(in the rows, 128 means zero)
[144 149 123 106 158 100 113 221  66 122 183 135 110 104 198 133 169 113
 140 149  75 250 189 133  90 219 101 116  97 120  65 147 120 141 164 182
 155 108  51 178 154  64 163  93 150 149 113] | regiv
[134 136 151  69 180 111  78 149 119  96 159 160 129 116  91 152  95 104
  70 137  80 158 148 146 195 147  97  83 174  77  68  91 137 177 133 130
 133 120 161 101 124 180 109 135 145 191 159] | gedif
[135  78 111 125 148 136 121 135 113 122 129 126 131 136 134 132  99 164
 164 123 121  84 152 135 125 141 123 117 106 103 142 130 138 119 131 110
 122 146 109 128 125 115 125 131 143 129 134] | gumo
[113 162 105 118 104  82  96 122 123 140 188 163  83 129 142 135 213  92
 115 136 128 143  83  61 138 154 120 101 111  96 126 137  92 150 104 160
 132 155 125 124 117 119 140 115 143 130 129] | gedif
[117 195 114 169 100  55  99 187 151 108 206 166 111 105 117 102 183 126
 115 154  65 172  87 141  96 181 121 121 112 113  20 163 118 158 180 155
 124 139  96 196 107 109 110 100 129 142 115] | regiv
[169 104  85  91 133  95 117 160 123 111 123 158 111 111 195 123  94 175
  97 135  65 142 167 127  80 236  92 113  86 102  60  96 155 148 141 152
 118 118 107 150 122 124 169  85 162 143 137] | gumo
[122 113 119 124 160 154  98 114 165 134 100 135 105 143 130 139 158 176
 149  94  84 193 164 114 125 137 147 129  84 158 106 156 119 113 100 147
 152 153 106  74 110 118 122  75 110 143 137] | Zofof
[148  94  87  83 123 132 131 128 123 132  90  98 116 106 153  99 110 173
 128 141 127 141 139 116 100 115 118 126  92  84 133  81 143 124 147 113
 103 161 160 106  64 110  69  86 150 106 130] | vib
[100 141 146  98 167  75  88 158  50 153 165 132 111 111 140 147 138 102
 123 107 136 206 172 107 158 165  99 122 131 112  92 110 112 159 118 174
 150 142 119 135 143 135 142 126 153 164 107] | vot
[137 134 149 179 117 154 128 112 135 126  85  68 145 119 110 153 117 100
 152 139 126 151 149 123 109 113 135  81 133 181 151 132  98 112  93 159
 121 126 121 130 120 131 160 141 154 154 122] | Zofof
[125 131 125  71 142 178 137 130 147 127  87 153 112 123 126 101  91 157
 123 142 165 126 114 114 116  65 143 107 141 139  98  76 164  82 112 161
 129 142 185 103 125 190  89 120 140 101 114] | vib
[109  75 133  28 224 109  98 155  83 114 125 183 135 159 118 144 114 115
  94 130  99 128 168 149 162 115  76 127 106 120 109  97  98 134 154 130
 124  78 133 124 127 159  99 151 101 160 154] | Buve
[138 120 118 127 123 121 127 141 119 122 132 119 145 116 143 111 107 165
 164 141 108  94 152 151 138 130 103 125 106 101 168 147 136 139 108 115
 119 168 112 117 121 100 151 108 145 123 132] | gedif
[132 196 155 122 122 144  87 122 162 130 146  81 143  91 164 124 139 127
 130 120  84 189 136  95 183 132 130  74 117 166 120 150 127  81  78 139
 156 125 113 143 139 176 165 140 120 131 144] | gumo
[135 155 112 108 110 148  98 152 169 137 135 122 114 100 149 112 136 161
 136 133  87 193 120 126 149 108 130  95 105 149 108 155 138  87  89 144
 160 124 114 138 121 121 133  96 120 117 159] | regiv
[127 119 120 111 134 125 128 143 127 117 119 119 138 113 141  98  72 137
 145 147  97 116 158 145 109 139 116 128  95 108 132 118 160 131 149  91
 110 135 121 160 128 119 117 109 122 130 133] | vib
[137  62 124 140 107 127 150 233 106 167 183 116  78 179 122 139 174 127
 146 152  98 126 154  88  86 226 140  43 104  91 103 151  74 122 104 166
 116  88  84 138 158  90 187 181 150 145 130] | pufep
[138 166 107  76 123  87 109 144 105 111 145 151 150 124 146 100 135 177
 109 130 109 183 107 129 118 141 186 147 124 153 100  93 175  92 146 152
 129 174 138 108 126 151  90 128  97  96 104] | zinef
[124 141  99  83  85 131 150 163 161 125 129 118 118 123 181 117 182 126
 147 128 119 169 130 106  57 139 173 126 124 112 114 165 158 130 138 195
 143 213 129 185 131 169 118 103 143 138 123] | vatum
[ 68  64 126 180 153 110 146 170 106 136 168  93 137 189  86  94 133  35
 101 146 154 103 138 144 105 167  69  87 145  92 126 105  65 161 161  89
 143  61 117  53 146 124 175 160 122 128 149] | pufep
[119 147 122 116 127  99 144 130 100 128 137 137 150 145 113 129 162 165
 143 136 115  53 148 101 156 150 186 165 110 150 131 126 124 105 143  98
 144 137 126 108 113  84 125 157  64  67 112] | Buve
[ 81  97 120  70 144  83 122 173  78 127 122 137  98 108 116 171 120  66
  99 121 167 139 158 162  90 172  77  99 181  58  78  93 119 160 150  95
 154 147 152 127 115 115  99 146 125 160 183] | desiz
[142 155 128 112 113 101 149 116 133 129 129 190 117 131  97 138  95 181
 106 118 121  84 118 116 136  90 150 157 108 142 137  97 151  94 117 130
 104 118 103  95 135 105 131 133  87  78  92] | vot
[140 165 112  89 113 153 152 168 127 129 117 132  81 184 128 122 149 120
 112 130 132 142 150 100  76 196 155 119  72  99 119  72 144  75 170 159
  85 138 135 127 111 158 115 108 113 121 153] | Led
[143 144 143 113 109  95 142 196  97 133 181 150 101 105 165  69  89 136
 113 138 142 154  92 127 130  92  77 105 128  84 114 114 143 120 136 137
 102  92 107 155 159 148 126 115 124 107  66] | vib
[147 146 121 115  93 137 150 133 111 109 110 163  81 136 161 120 135 188
 121 111 138  83 118 132 132 101 169 157 138 169 124 145 195  91 110 129
 108 133 102 134 128  82 107 138 108  81  97] | vatum
[129 151 128 116 155  65 118 190  43 132 158 154 101 117 130  61 139 119
 114 226  35 102 189 160 174 142 100 107  27 114 145 128  60 107 158 154
 137  79  64 138 138  77 175 124  84  78 135] | gumo
[126 154 149 110 119 121  92 100 136 134 115 116 131 103 102  98  85 135
 114 115 163 131 103 163 118  92 176 135 168  98 180  93 144 107 109 133
 128 223 155  76 142 183  84 120 115  96  83] | vib
[157 143 133 146 106 175 130 164 129 123 103 114  53 105 158  89  66 153
 118 141 111 160 175 127 119 128 100  76  68 116 125  58 118  53  97 148
 125 125  97 132 124 120 161 102 175 120 109] | vatum
[126 112 128 110 146  94 118 141 116 121 149  97 169 122 101 146 108 108
 112 117 130 176 120 170 127 117 154  90 136 114 115 117 110 117 100 147
 137 148 147 109 118 179 114 112 138 112 121] | vot
[156 135  99  61 101 108 114 125 132 118 131 153 142 105 171 119 133 176
 104 150  79 123 116  99 135 148 127 124  83 125 110 100 131  93 138 145
 126 125 123 125 119  93 137 112 140  96 143] | gedif
[134  86  95 109 153 126 120 170 112 121 123 135 126 113 159 109  88 135
 158 138 132 122 168 151 108 151 108 115  98  64 145 115 145 130 137 131
 116 146 100 145 130  96 111  99 145 121 121] | pufep
[120  79 142  84 119  64 164 164  83 132 127 159 124  89 182 124 142 109
 108 173 128  68 160 192 158 138  74 131 100  88 158 166  68 178 128 136
 142 132 108 177 122 111 180 111 141  82 153] | vib
[161 106 115 102 101 131 136 150 142 130 155 166 112 158 130 138 128 143
 118 127 118 103 102 133 111 108 132  97 112 102 129 107 112 100 115 148
 112 132 130 142 110 121 127 137 128  91 130] | zinef
[130 123 113 102 145 112 111 146 163 132 166 135 150 139 118 122 133 153
 144 129 131 122 133 161  90 144 108 137 148  81 130 157 167 152 139 147
 119 152 111 123 135 124 125 135 137 135 160] | Led
[151 121 154 172 138 141 100  99 180 135 124  96 141 116 128 140  92 138
 136  90 130 157 128 150 114  92 162  92 160 151 133 131 151 113  87 147
 123 132 110 106 135 155 128 133 119 117 108] | Buve
[145 127 132 146 107 145 127 147 127 149 148 152  72 144 107 134 150 157
  99 120 138  89 109 109 138 142 141  97 122 142 103 110 167  94 113 140
 125 139 135 108 107  85 115 138 140  98 109] | regiv
[135  82 121 181  86  80 132 166  34 115 172  61 152  91 129 141 150 124
 176 116 163 107 109 136  64 131 109 118 141  89 166 123  61 100 108 108
 125 158 108 126 129  22 118 147 170 113  89] | gumo
[124 137 128  88 132 157 132 153 185 119 129 170 108 128 144 110 139 155
 127 116 117 126 134 114 161  83 110 128 121 146 132 172 157 113  79 161
 138 123 116 138 165 168 145  96 109 137 137] | pufep
[134  93 138 112 109 147 134 165 101 121 157 124 118 153 119 115 104 147
 148 130 107  93 160 150 104 104 115  77 106  94 180 141 127 116 126 131
 109 170 105 110 126  86 133 151 163 141 156] | vatum
[130 112 111 104 123 144 179 144 101 116 125 132 115 151 109 150 163 161
 148 152 149  51 118  98 126 132 191 133 113 133 128 145 131  82 130  88
 145 141 136 130 132  79 110 149 101  83  82] | vot
[125 117 127 112 129 158  97 121 157 114 131 115  96 121 150 107 107 156
 124 123 123 189 127 115 128  80 134 120 146 121 148 118 135 109  74 125
 123 146 109  82 138 111 116 105 126 125 132] | vib
[128  90 125 122 137 134 131 154 132 114 130 114 143 132 116 112  90 158
 151 153 125  85 149 142 149 105 100 102 115 101 152 108 140 116 125 114
 115 160 122  99 119 126 126 127 145 133 138] | gedif
[115  84 129  59 143  98 139 159  60 108 126 162 107 128 112 133 114 115
  88 167  65  93 198 123 171 140 143 120  66 142 124  67 120  94 148  90
 137 121 116 125 138 100 125 157  99 119 150] | vot
[121  98 104 125 108 141 113 115 144 111 107  91 137 112 136 137 100 106
 160  87 163 138 137  97  90  79 147  64 169 155 109 108 171  88 118 127
 138 130 107 124 150 101 108 124 143 127 137] | pufep
[118 143 120  92 101 122 110 152 128 123 164 106 145 128 165 118 146  90
 117 135 109 172 113 181  68 109 130 117 162 115 134 139 156 120 122 153
 108 157 105 119 143 146 114 153 147 114 156] | vot
[117 148  89  57 163 104  66 133  78 101 116 193 107  95  92 158  97 106
 132  87 111 110 184 152 174  79  80  95 147 132  74  93 184 141 120 125
 140 127 132 132  95 114  64  99 140 151 182] | pufep
[138  86 122  86 131 121 115 169 164 137 125 141 123 131 121 102 130 153
 133 135  94 178 148 113 121  85 146  54 113 104 155 148 103 129 113 210
 112 148 110 118 131 118 125 107 112 133 138] | pufep
[119 147 173 168 126 127 109 150 150 132 197   4 182 160 102 199 161  45
 122 106 140 149 118  91 152 157 106  76 223 123 104 166  53 153  90 123
 163  91 118 113 140 140 183 152 118 159 112] | Buve
[120 120 105  80 143 137  95 113 125 116 117 142 115 121 156 124  93 146
 125  95 114 165 147 118 129 148 127  97 138  77 128 112 112 130 131 139
 115 152  85 119 127 117 127 113 148 145 145] | desiz
[139  90 114 119 144 147 157 128 131 121  93 107 130 118 170 113 138 172
 126 141 145 170 139 161 110 138 155 190 112 117 179 129 128 137 125 146
 131 207 137 131 115 155 124  97 139 115  76] | zinef
[108  73 145 112 140 113 123 181  89 108 184 102 169 166 112 130 108 100
 111 135  76 112 148 139 142 135 127 122 134  47 130 140 113 175 152 103
 104 154 135  75 130  98  92 112  88 147 135] | Led
[134  81 133 134 137 106 112 122 118 143 129 115 166 141 143 134  95 114
 121 122 128 171 128 166  99  64 104  93 136 119 174 122 119 147  86 147
 132 154 133  71 114 141 141 145 122 121 154] | zinef
[125  90 109 117 112 105 118 156 105 120 176 120 144 141 121 144  97 113
 150  79 165 178 128 140  68  95 111  94 211 102 115 106 148 137 129 140
 131 154 111 134 135 110 118 162 152 136 136] | desiz
[126 139 140  75 160 150  94 134 176 136 120 188  51 158 137  87 121 160
 108 128 102 147 149 105 166  92 156  69  95 101 105 115 143  95 132 175
 120 126  97  88 131 158 102 122  95 121 154] | vatum
[101 125  96  61 107  99  72 124 140 110 164 103 163 179  89 127 150  92
  72 156  95  73  74 124 162  93 134 114 174 127  77 113 135 119 147 126
 143 142 167 113 106 144  74 143  98 118 179] | zinef
[108 115 109 125 103 194 128 163 154 133 123  97 124 148 158 111 108 145
 146 147  85 137 137  96 150 136 130  73  66 120 160 102 122  66 101 126
 109 150  92 101 107 121 139 127 121 121 152] | zinef
[111 125 108 152 119 205 151 131 170 131  96 125  76 132 138 119 103 180
 127 159 162 140  89 114 133 134 135 131  95 113 142 103 126  71  85 129
 108 143 144 130 102 131 144 117 168 102 100] | gedif
[144  90 111 110 128 127 124 159 142 115 155 128 140 138 123 110 100 161
 135 140  98  75 152 128  89 153 123 102 114  72 133 111 138 128 144 136
 111 147 106 118 134  94 135 122 145 136 141] | Buve
[117 133 141  63 162 150  74 101 179 119  94 112 110 120 116 156 120 104
  70 102 157  69 128 129 141 118 108 117 177  89 100  90 145  95 100 132
 159 171 157 108 136 162  89 107 120 138 127] | Buve
[143 137 107 131 102 115 103 129 160 134 128  65 119 122 141 121 122 107
  83  94 165 201  68 100  70 153  92 126 152  63 107  85 102 107 136 127
 126 119 145 160 114 131 117 108 160 149 107] | regiv
[113 141 128 105 162 142 138 148 146 107 133 174 130 121 136 128 112 166
 143 124  94 158 143 138 132 149 136 146  97 126 128 129  96 121 110 113
 129 141 127  76 132 169 136  87  86 116 111] | gumo
[155 145 123 121  97 148 102 128 154 141 115 112 126 127 214 113 147 146
 126 111  80 196 134 130 137 152 114 131 108 168 130 158 130 115  99 146
 167 111 101 154 141 125 182 113 104 123 148] | zinef
[125 144 137 100 154 174 120 142 155 145  83 120 100 134 145 124 121 137
 114 136  58 183 167  86 165 178 149  74  68 125  91 131 115 109 111 127
 139 106 135 104 116 184 145 110 101 158 140] | Zofof
[129 115 128 113 112 150 136 151 113 124  83 131  83 140 171  77 106 149
 109 124 100 130 146 138 158 101 138 114  67 141 162 113 125  64 104 124
 125 113  90 105 141 149 131 122  92 106 132] | vatum
[121 100 135  96 154 120  95 124  95 125 135 159 126 135  84 176  87 125
 111 115 144  52 138 164 151 171 122  84 160 102 144 113 154 135 156 129
 136 171 108 114 141 156 129 175 156 152 144] | gumo
[158 159 130 118 118 165 122 122 169 117 109 103  96 139 172 121 112  98
  94 118 137 127 125 143 118 158  90  76 171 141 106 135 179 138 134 105
 143 107 129 160 138 149 166 113 125 139 114] | zinef
[ 93 143 120  94 102 127 146 156 138 117 132 133 121 121 152 117 159 143
 139 114  95 168 138 117 141 114 164 133 120 132 148 180 161 126 107 119
 128 153 102 134 146 122 126 119  81 135 157] | vot
[151 139 109 111 141 138 147 127  92 124 118 184 112 155 126 134  86 164
 126 119 150  66 127 102 121 131 146 123  80 115 115  66 159  78 132 131
 100  95 137 115 115 146 119 137 135  97 133] | Buve
[121  99 111 114 124 115 158 150  94 130 131 159 125 149 123 157 117 163
 141 125 140 111 133  97 148 112 154 145 104 103 108  96 118 113 117 125
 133 136 141 115 102 115 119 132 111 105 144] | zinef
[154  55 126 138 104 143 131 169 147 138 131 120  89 175 114 114 148 163
 134 127  83  82 143  73 130 167 168  23  78 109 115 117 110 101 154 126
 123 132 119 136 108 113 124 163 111 144 140] | Buve
[111 104 111  89  95 170 123 159 190 120  90 118 118 120 179 107 132 149
 128 136  42 131 167  94 166 156 169  65  99 171 107 163 144  88 114 127
 141 104  70 143 152  92 158 120  75 113 162] | pufep
[132 128 112  87 166 121 108 137 101 121 116 189 129 130 130 128 126 165
 154 112 117 159 146 116 162 124 101  91 114 133 111 113 108 132 123 141
 150  97 126  89 113 119 141 125 121 134 149] | gedif
[143 111  98 109 134 137 156 131 113 125 101 164 117 168 110 138 126 156
 148 122 154  62 129 106 158 144 188  92 104 122 107  91 133  79 136 123
 145 100 125 114 114 141 127 144 101  83 154] | zinef
[145 108 116  92 132 121 131 152 132 125 127 156 131 119 132 124  87 153
 141 140 123  92 156 136 117 137 112 131 111  81 153 128 143 148 140 136
 107 146 126 137 133 104 124 103 134 129 127] | pufep
[149 159 134 117 134 104  99 154  54  98 156 126 109 123 170 174 172 106
 126 189  76 163 158 115 137 213 128  60 125 130 121 186  91 191 170 122
 158 137  65 113 114  25 156 116 120 147 126] | vib
[139  81 111 126 152 124 131 163 132 120 150 136 135 144 124 104  95 151
 155 147 107  83 168 143 109 141 126  98  89  73 158 121 141 136 144 129
 119 169 101 136 123 127 133 122 135 131 125] | Buve
[113  58 123 151 115 141 176 150 119 150  99  83 107 122 137 133 154 131
 155 126 147 111 155 154  81 170 119 120 100 146 162 172  94 137  87 132
 147 151 163 131 130 132 179  81 146 130 137] | gumo
[ 99 105 110  97 144 158 129 155 151 115 103 127 125 131 128 100 113 143
 129 130  84 138 175 128 107 154 116 119  98 107 102 112 131 108 125 116
 144 145 129 112 125 117 138 105 130 143 151] | Zofof
[133 156 149  94 178  93 127 151 116  92 157 177 145 120  86 109  91 111
 111 163  99 103 146 132 159 107 140 152 142 157  99  97 167 112 153 105
 118  89 120 144 172 138 102 153  66 119  61] | Zofof
[132 136 146 154  98 115 166 155 125 148 135 159 107 146 132 141 148 155
 139 117 102 101 158  84 132 172 145 122  73 141 102 137 120 120 102 138
 125 115 123 128 130 133 178 139 102 122 145] | Led
[100 141 155 117 166 104 133 158  64 113 142  98  98 134 127 152 156  89
 160 151 140 121 208 105 156 120 107  95  98 148  50 124  92 101 151 132
 155 103 101 161 132  84 140 109 144 131 145] | vot
[163 102 125 156 135 188 130 133 109 120 117 162  65 171 123 108 180 189
 143 131 100 112 152 143 143 133 169 150  85 154 155 150 130 114 124 162
 123 159 109 107 122 119 120 125 141 130 113] | Led
[133  99 108 123 161 136 118 146 112 106 139 122 136 123 135 126  90 136
 154 145 123 112 159 149 110 153 111 123 124  73 161 127 137 150 135 124
 119 167 118 142 124 103 128 111 148 141 117] | gumo
[139 117 129 106 134 155 125 157 168 122 140 133  91 155 123 113 131 125
 100 112  74 141 150 103 155 113  99  53 137 137 106 153 144 138 133 143
 143  99 118 153 128 130 162 111  96 145 127] | gumo
[121 114  87 111 138 175 134 132 130  85 129 139  89 160  93 143 118 139
 116 115 178 182  94  85  94 152 150 125 155  75  84  59  93 109 150 113
 121 134 186 124  88 122  76 108 159 153 131] | desiz
[130 141 114 182 110 167  95 134 191 115 156 128  92 162 147 120 138 134
 120 118 129 118 109 102 107 180 154 148 140 127  67 133 183 118 119 170
 124 164 108 158 150 129 125  98 158 134  97] | pufep
[105 164 165 141 102  75 116 145 146 125 181 102 103 141 116 140 177  71
 102 140 132 120 122 137 135 124 118  77 183 140  44 179 134 167 138 155
 129 110 127 155 137 126 142 125 127 139 167] | vot
[154 119 125 118 116 111 193 153 115 107 139 161 116 173  89 148 150 128
 110 146 148  78 113 125 127  81 136 106 150 118 166 125 130 149 126 128
  85 122 146  96  96 123 131 146  98  98 114] | gedif
[121 108  80 130 111  99 151 135  51 117 135 158  90 176 106 147 139 136
 147 110 169  69 117  97 114 138 173 137 101 104  93  91 110  94 116  98
 139 130 144 123 108 101 113 122 132  86 122] | vot
[110  97 136  91 138  82 112 143 139 128 131 154 161 134 123 114 101 129
  87 101 105 134 118 156 102 111 116 113 145  96 108 127 154 160 114 161
 121 146 132  69 142 175 114 109 104 140 163] | vib
[128  77 133 116 118 148 139 162 187 143  96 142 103 139 162  78 124 160
 121 104 117 123 134 135 142 135 124  94 119 123 145 139 152 117 106 141
 103 114 107 137 140 157 142 139 105 132 157] | regiv
[131 137 111 120  78 133  96 145  46 132 166 101 128 148 111 108 111 143
 110 136 117 117  88 103 157 183 166 109 123 129 131  91 113  96 153  91
 130 144 171 113 103  63 109 141 146  98 103] | regiv
[139 127 143 153 103 151 175 137 120 119 150 143  96 192 110 134 161 121
 137 133 143  69 115 118 104 103 166 109 111 153 117 164 149 104 141 121
 118 117 134 122 145 146 135 137 111 111 139] | Led
[111 104 126  95 160  89 102 123  57 139 120 124 176 100 162 102  51 116
 140 156 119 159 153 148 135 107 100 109  64 131 142  92 118 125 124 118
 142 135 153 106 122 163 127 107 143 111 147] | vib
[ 94  41 128  93 169 106 131 183  72 113 173 127 102 144 124 136 128  54
  95 187 110 120 192 144 122  74  88  63 152  71 146 151 128 187 138 130
 146 151  94  93 149  68 137 140 139 146 153] | pufep
[145 115 114 121 127 110 168 135 100 125 114 147 113 125 161 137 138 135
 139 160 155  79 122 119 132 129 133 127  85 135 152 136 117 111 105 119
 123 108 111 133 136 123 146 122 119  92 100] | vot
